Facts:
(792) λ (89)
(1072) λ (846)
(1061) λ (595)
(297) λ (1071)
(465) λ (375)
(1048) λ (839)
(690) λ (375)
(660) λ (478)
(683) λ (273)
(668) λ (218)
(932) λ (245)
(990) λ (503)
(649) λ (680)
(542) λ (89)
(146) λ (105)
(779) λ (571)
(575) λ (407)
(354) λ (194)
(798) λ (262)
(357) λ (245)
(464) λ (209)
(525) λ (186)
(96) λ (526)
(192) λ (680)
(1054) λ (194)
(880) λ (839)
(902) λ (93)
(1017) λ (823)
(651) λ (407)
(370) λ (488)
(518) λ (661)
(171) λ (535)
(661) λ (407)
(549) λ (146)
(231) λ (375)
(345) λ (595)
(643) λ (660)
(139) λ (93)
(86) λ (823)
(840) λ (718)
(546) λ (56)
(302) λ (93)
(1071) λ (186)
(662) λ (744)
(397) λ (568)
(155) λ (245)
[(792), (355), (1061), (680), (526), (932), (649), (146), (245), (575), (354), (689), (798), (262), (69), (464), (525), (96), (368), (1054), (123), (839), (902), (190), (651), (171), (661), (549), (503), (345), (643), (86), (840), (302), (1071)] ρ klofas
[(346), (297), (737), (660), (668), (990), (884), (192), (610), (624), (219), (370), (518), (139), (546), (155)] ρ steklol
[(1072), (1048), (690), (683), (542), (862), (591), (880), (1017), (786), (315), (231)] ρ vokor
[(465), (779), (259), (357), (747), (769), (744), (944), (186)] ρ stodor
[(116), (72), (625), (24), (662), (397)] ρ sanis
{(89), (346), (355), (680), (718), (465), (568), (683), (595), (990), (542), (779), (245), (354), (862), (262), (478), (69), (357), (464), (96), (624), (368), (219), (1017), (56), (744), (651), (518), (209), (273), (72), (535), (944), (625), (231), (345), (643), (24), (139), (86), (840), (546), (662), (105), (6), (397)} χ vodre
{(792), (93), (1072), (1061), (297), (737), (1048), (407), (526), (690), (660), (668), (932), (649), (488), (146), (194), (575), (571), (259), (689), (798), (747), (769), (884), (525), (192), (610), (287), (591), (116), (1054), (123), (880), (839), (846), (902), (190), (786), (370), (218), (171), (375), (315), (661), (549), (503), (186), (302), (1071), (823), (155)} χ plunak
Θ leflur <- (792), (1072), (355), (1061), (465), (737), (990), (779), (862), (798), (357), (769), (591), (116), (880), (219), (1017), (190), (171), (625), (643), (139), (302), (1071), (662)
Θ lukor <- (346), (680), (297), (690), (660), (683), (932), (649), (542), (354), (747), (884), (192), (368), (123), (902), (786), (370), (518), (661), (503), (231), (24), (86), (186), (840), (397)
Θ lelak <- (1048), (526), (668), (146), (245), (575), (259), (689), (262), (69), (464), (525), (96), (610), (624), (1054), (839), (744), (651), (72), (315), (944), (549), (345), (546), (155)

Known rows:
16 4 3 -1 4 -3 7 -1 -11 -18 -22 -11 5 -6 10 10 13 11 -1 -4 -12 7 3 10
 -19 8 9 2 6 -11 2 6 -4 1 -12: (407)
-1 -7 -14 3 4 0 12 -3 -8 -12 -26 -17 -9 -15 4 -5 8 5 -8 7 -2 14 -4 10
 -18 -3 12 0 -13 0 5 -14 -2 13 1: (651)
0 -1 -1 4 6 16 1 -11 -3 -9 6 -8 0 -2 -4 -13 3 7 3 2 9 6 -3 0 -10 6 4 3
 -18 0 -6 -16 -5 7 0: (262)
3 -1 -4 -2 2 7 -4 -7 -2 -3 8 -4 1 1 -10 -6 -1 9 7 -1 0 -4 2 -3 -5 1 7 -3
 -9 -1 -7 1 -5 8 -2: (273)
2 3 8 1 1 8 -3 -1 -2 -2 4 0 7 3 -3 0 7 0 2 -3 2 -4 3 4 -6 11 -2 3 4 -7
 -3 4 -9 -4 -3: (194)
-2 -2 7 2 -5 -3 -1 9 -1 -2 -11 5 -4 -7 12 4 -4 -5 -2 7 4 0 -5 10 5 -3 -5
 3 9 4 2 2 0 -12 -2: (1072)
9 -3 2 -9 6 6 -9 -14 -6 -7 -1 -19 6 -4 -17 4 8 -9 3 5 10 -3 8 -5 5 21
 -17 6 -4 -4 -1 10 -5 -15 -4: (375)
-11 -4 2 7 2 9 7 1 -2 1 -11 -6 -1 -6 2 -7 10 -11 -11 7 11 5 -3 12 -10 9
 -3 6 0 -4 5 -12 -9 -4 6: (1054)
0 2 12 6 6 17 3 -5 -4 -8 2 -4 6 0 3 -7 10 0 -2 0 11 6 -3 6 -12 16 -4 9
 -4 -7 -3 -13 -8 -5 -2: (689)
2 -1 -5 -2 1 6 -5 -6 -2 -2 8 -4 0 1 -10 -6 -1 8 7 0 0 -4 2 -3 -4 1 6 -3
 -9 -1 -7 1 -5 8 -2: (89)
-4 -7 0 10 1 7 11 8 1 0 -6 0 -1 -8 0 -5 12 -9 -11 5 7 3 0 14 -9 12 -5 5
 -4 -5 7 -15 -8 -3 5: (668)
0 -8 -16 -11 3 -8 -1 -9 -1 -4 -9 -17 -5 -7 -10 -1 -6 -7 -3 9 7 3 0 -11
 16 0 -11 -1 -6 11 4 -7 9 1 7: (465)
10 4 -5 -7 -2 -28 10 6 -7 -4 -38 -7 -4 -7 18 25 6 1 -8 -4 -25 10 4 5 -7
 -13 10 -4 19 -5 14 22 11 0 -9: (661)
7 -5 -4 7 5 13 5 -3 0 -9 10 -2 0 -4 -7 -11 4 8 2 1 6 3 0 2 -9 8 2 2 -22
 -1 -3 -20 -4 8 -1: (624)
3 7 13 1 4 4 0 -3 0 -4 4 4 5 5 10 3 2 2 0 -5 3 7 0 -2 3 4 -6 7 4 -3 -1
 -1 3 -8 -5: (190)
2 7 10 -2 6 2 0 -1 -2 -8 5 1 7 5 10 0 -2 1 1 -6 3 5 -4 -3 4 8 -6 7 8 -2
 -1 -2 2 -5 -1: (116)
3 3 0 -2 4 3 -2 -8 1 -5 8 0 -1 3 2 -3 -5 9 6 -3 1 7 -1 -9 4 -6 2 2 -10 4
 -5 -4 7 5 -4: (355)
-4 -11 -13 8 1 6 9 3 2 0 -2 -4 -7 -10 -8 -10 5 -1 -7 7 5 3 -1 7 -8 2 3 0
 -18 2 4 -19 -4 9 6: (546)

Rows:
No name comes twice in this set of rows, the named rows included.
-11 -7 6 30 -7 8 16 9 -1 9 -5 5 -4 -7 3 -15 21 -9 -8 0 8 -2 1 13 -6 15 5
 6 6 1 7 -11 -3 0 8 => (155)
7 -1 10 10 5 14 6 2 0 -8 7 1 6 -2 0 -5 12 1 -3 -1 7 4 1 8 -10 18 -5 7 -9
 -8 0 -16 -8 -4 -2 => (610)
-14 3 1 -11 3 -1 1 14 8 7 -1 12 1 5 11 8 -9 -8 -14 4 1 7 -7 9 -3 -14 -7
 1 5 -7 4 -8 -6 -4 4 => (302)
5 5 11 -2 3 3 1 -1 0 -8 3 1 9 6 10 2 0 2 0 -6 2 3 -3 -4 5 9 -8 4 9 -1 -2
 -9 3 -4 -1 => (769)
1 -1 -4 1 7 13 1 -9 -5 -13 6 -10 2 -1 -4 -16 -1 7 3 0 9 4 -7 -2 -9 9 4 4
 -14 1 -5 -18 -5 10 5 => (72)
12 6 9 -2 -2 -9 -2 5 6 6 12 13 6 9 1 15 0 1 4 -11 -11 -6 8 -6 9 0 -5 -3
 8 -4 3 15 7 -7 -7 => (884)
9 9 9 -7 -1 -8 -5 0 2 1 6 5 11 12 4 11 -4 1 4 -10 -10 -7 2 -10 9 3 -5 -4
 18 -1 -2 10 7 -4 -2 => (747)
2 1 10 4 6 16 4 -3 -4 -12 0 -7 10 1 3 -9 7 1 -3 -1 9 2 -5 5 -10 21 -6 6
 1 -5 -4 -21 -8 -1 3 => (259)
6 -1 15 7 1 17 -2 0 -7 -15 -1 -1 4 -6 7 -7 4 3 3 5 11 -1 -6 13 -11 14 -4
 7 -3 -3 -7 -12 -11 -10 -5 => (315)
3 3 -3 -4 5 1 -2 -6 -1 -9 9 -2 1 4 2 -6 -9 8 6 -4 1 6 -5 -10 6 -2 2 2 -6
 5 -4 -5 6 7 1 => (625)
-7 -3 -12 -4 2 -7 2 0 0 -1 -3 -4 -6 -2 1 -6 -8 -2 -2 2 1 6 -5 -5 7 -8 3
 0 -2 8 3 -5 6 8 8 => (662)
-5 4 2 -5 -5 -15 -2 5 4 14 -5 6 0 5 3 13 -2 -11 -3 -2 -8 -4 4 -3 9 -9 -3
 -3 17 -1 7 19 6 -7 1 => (649)
12 7 15 -4 -6 -7 -11 4 0 -1 4 10 5 5 8 13 -8 3 11 -4 -7 -9 1 -2 8 -3 -3
 -3 14 1 -4 19 4 -13 -10 => (786)
-9 -3 -11 -1 -1 -6 3 -1 2 5 -5 -1 -9 -3 0 -3 -5 -2 -4 5 2 6 -2 -3 6 -13
 2 -1 -5 7 3 -3 6 5 4 => (643)

Now the same objects, written a new way:
Known rows:
8 -5 16 8 -3 -5 2 -5 15 3 -3 8 -7 9 -24 11 3 -5 -15 2 -8 4 -5 -1 7 2 -3
 5 -12 -1 -7 -15 0 3 0 -12 8 18 -7 15 -26 6 11 11 -14 -1 -6: (86)
7 22 5 4 3 5 0 -1 4 3 0 0 0 -8 2 -9 -10 3 1 -1 -6 2 9 8 6 -8 -1 -1 2 -10
 1 -5 6 -7 -5 2 8 10 14 11 15 -3 -15 -9 -4 3 4: (662)
7 21 10 8 2 3 -2 -2 5 6 -1 4 1 -9 4 -10 -10 3 3 -3 -8 -1 7 11 5 -9 0 -4
 3 -8 0 -9 8 -7 -7 -1 1 10 14 15 10 -6 -13 -7 -1 2 4: (643)
9 25 15 3 3 10 -1 -2 -6 15 1 16 -6 5 0 -15 8 6 3 -6 8 2 17 4 12 -15 2 -9
 -2 -4 22 -16 -6 -11 -8 -14 1 -7 18 8 9 -5 -14 -16 6 25 -11: (465)
4 -8 -6 17 3 -4 3 -3 -17 1 -5 -9 0 -5 4 -15 -5 0 -15 1 -7 -2 -8 0 -2 -3
 15 5 17 -5 -16 -9 -2 -9 17 3 -13 0 -3 7 6 5 2 14 0 -15 -17: (155)
-7 -25 -9 -3 0 -4 2 2 -1 -3 1 3 2 9 -6 7 8 -6 -6 4 2 2 -9 -14 3 7 0 2 -7
 5 -4 5 -6 6 5 -3 0 -4 -15 -10 -27 8 18 13 0 0 -1: (503)
0 -5 -1 5 2 1 1 0 -2 2 9 0 1 -1 4 -10 -1 -5 -9 5 1 2 -6 4 1 -1 12 -2 7 4
 -8 -3 -4 -10 -1 -8 -12 -5 0 5 -3 2 3 6 6 5 -5: (1048)
5 7 12 6 0 0 -2 -4 10 5 0 6 -3 1 -9 0 -2 -1 -6 0 -9 2 1 2 9 -4 -2 1 -6
 -4 -3 -10 3 -1 -2 -5 7 13 2 10 -8 1 -2 3 -9 0 2: (96)
0 -12 8 -1 -2 -4 0 -2 11 1 -9 7 -5 12 -21 16 8 0 -4 0 -5 4 -3 -14 8 4
 -12 8 -17 -3 -2 -4 -1 10 4 -1 17 11 -12 -3 -24 7 11 8 -16 -7 1: (680)
-7 -25 -9 -3 0 -4 2 2 0 -3 1 2 2 9 -7 7 8 -6 -6 4 1 2 -9 -14 3 7 0 2 -7
 4 -4 5 -6 6 5 -3 0 -4 -15 -10 -27 8 18 13 -1 0 -1: (123)
8 -5 15 7 -3 -5 2 -6 14 2 -3 8 -7 10 -23 11 4 -5 -14 2 -8 3 -5 -2 7 2 -4
 5 -13 0 -7 -13 0 4 1 -11 8 17 -8 13 -26 6 12 10 -14 -1 -5: (840)
-2 13 1 -4 2 6 -3 1 0 3 -6 -1 1 -6 5 -2 -2 9 17 -6 -1 1 10 -3 3 -6 -11 2
 -2 -9 7 3 6 1 -1 15 12 0 7 -7 20 -4 -14 -13 -3 -4 9: (862)
-7 2 -17 -7 5 7 0 6 -12 -2 4 -7 6 -9 18 -11 -3 3 12 0 6 1 4 -3 -2 -3 2
 -3 8 -3 3 12 -1 -6 0 13 -3 -16 6 -13 21 -1 -10 -8 11 2 5: (737)
1 -4 -4 2 2 2 2 1 -3 0 10 -2 -1 -1 2 -9 -1 -5 -10 6 2 4 -5 3 0 0 12 -1 6
 3 -8 -1 -6 -11 0 -6 -7 -6 0 2 1 4 1 5 5 6 -6: (668)
5 -16 0 5 -2 -4 6 1 2 -1 6 1 -6 7 -12 1 4 -10 -21 9 2 6 -11 2 -2 6 12 3
 1 7 -13 -8 -9 -8 2 -15 -9 -1 -8 8 -16 8 14 13 1 4 -14: (297)
-2 0 7 -5 -1 3 -3 -1 7 3 -4 2 -6 5 -8 8 6 3 8 -5 -1 3 2 -10 3 -1 -12 6
 -11 -1 2 -1 -1 3 3 12 16 -2 -4 -8 7 1 -2 -4 -10 -6 1: (944)
-5 -1 -10 -5 -2 -2 -1 5 -14 -6 -6 -6 5 -3 16 0 0 5 11 -2 11 -8 2 1 -12 5
 1 -4 10 4 10 13 -1 6 0 3 -12 -12 3 -12 11 -8 -3 -7 12 -5 4: (846)
11 15 16 -3 -1 7 -4 10 29 -1 4 -3 -6 -15 0 1 -23 -3 9 9 -5 9 0 23 -9 4
 -2 2 0 -2 -14 -2 8 -21 -24 5 1 7 17 15 31 -9 -19 -15 -1 -10 15: (139)

Rows:
No name comes twice in this set of rows, the named rows included.
-3 13 0 -2 4 5 -4 1 1 3 -6 2 4 -6 6 -3 -4 7 16 -7 -4 -1 10 -4 6 -7 -11
 -1 -4 -10 8 3 8 3 -3 13 12 3 8 -6 12 -4 -13 -11 -3 -3 12 => (355)
6 19 10 3 1 6 -3 -2 4 6 -1 0 -3 -7 2 -6 -6 3 8 -6 -4 -1 7 10 -1 -8 -3 -3
 2 -3 1 -9 5 -8 -4 7 2 2 12 10 24 -7 -13 -12 0 0 -2 => (779)
-9 1 -15 -6 5 6 -2 5 -11 -1 3 -5 8 -9 19 -12 -3 3 14 -2 5 -1 4 -3 -2 -4
 1 -4 9 -2 4 12 0 -5 -1 11 -6 -15 5 -12 17 -2 -8 -7 13 2 6 => (591)
4 -21 -3 20 1 -11 4 -4 -12 0 -10 -2 1 4 -7 -5 -1 -5 -22 1 -11 -4 -14 -4
 0 1 12 4 9 -1 -20 -13 -2 0 18 -7 -15 9 -12 13 -23 8 19 25 -4 -16 -18 => (932)
-9 10 -16 -4 0 -2 6 -18 3 -5 37 -10 10 -7 5 -3 0 -11 -13 -3 -11 -6 -7 10
 0 -8 10 -11 4 14 -8 3 9 7 7 -3 -2 8 -10 14 -10 5 8 12 4 28 -3 => (575)
-1 6 -3 -5 1 5 1 6 -27 6 -5 13 2 11 14 -12 17 9 4 -2 27 -5 15 -5 5 -3 7
 -11 4 3 36 4 -15 3 -6 -23 -14 -23 10 -15 -8 -5 -2 -13 19 27 -7 => (375)
-10 6 -21 -8 -5 -8 14 -30 9 -10 51 -14 9 0 -9 11 8 -18 -25 -5 -17 -8 -14
 12 -3 -6 10 -12 -4 25 -13 0 14 20 16 -7 4 20 -24 23 -27 11 22 22 -3 38
 -13 => (661)
-8 3 -19 -5 6 6 0 7 -12 -3 4 -5 9 -10 18 -13 -5 2 9 1 4 1 5 -4 2 -3 2 -4
 8 -5 3 14 0 -5 -1 10 -1 -11 7 -13 14 -1 -9 -6 10 4 8 => (116)
1 -11 3 -3 -2 -3 3 -1 11 -2 -7 4 -6 11 -22 17 8 0 -8 2 -3 8 -1 -15 8 5
 -11 11 -17 -5 -1 -1 -2 10 6 1 23 11 -12 -6 -19 10 9 6 -19 -5 0 => (24)
11 1 20 5 -2 1 4 -5 3 12 -2 21 -13 22 -26 3 19 -1 -19 2 8 8 4 -6 17 -3 1
 1 -16 0 13 -21 -12 -1 -2 -30 7 5 -2 10 -32 8 10 3 -9 23 -17 => (231)
6 3 8 1 -6 -4 8 -13 16 -1 12 -1 -10 8 -25 15 6 -6 -19 1 -9 4 -6 4 1 0 -2
 6 -12 5 -9 -13 3 7 8 -6 15 19 -12 17 -14 8 9 9 -17 9 -12 => (518)
-9 1 -15 -4 6 5 -3 5 -11 0 3 -3 11 -9 20 -12 -4 2 14 -2 2 -3 4 -3 1 -5 1
 -7 7 -3 4 13 2 -3 -3 9 -6 -11 5 -11 9 -3 -7 -5 12 3 10 => (190)
-1 14 -1 -5 2 7 -2 2 0 2 -5 -2 -1 -6 4 -1 -2 8 15 -5 0 3 11 -3 2 -6 -10
 3 -2 -10 7 3 4 0 0 17 15 -1 8 -8 23 -3 -16 -14 -5 -4 7 => (219)
7 20 7 2 2 6 0 -1 3 4 0 -1 -3 -8 2 -7 -7 4 4 -2 -3 2 9 10 1 -7 -1 0 3 -7
 1 -7 5 -8 -4 5 6 5 13 10 22 -4 -16 -11 -3 1 0 => (990)
4 7 -2 9 6 3 -2 4 -7 4 4 2 7 -11 17 -22 -12 -3 -1 3 -1 -1 1 13 1 -6 14
 -10 15 -2 -5 -3 1 -17 -10 -9 -21 -5 14 11 7 -6 -8 -1 15 6 1 => (1071)

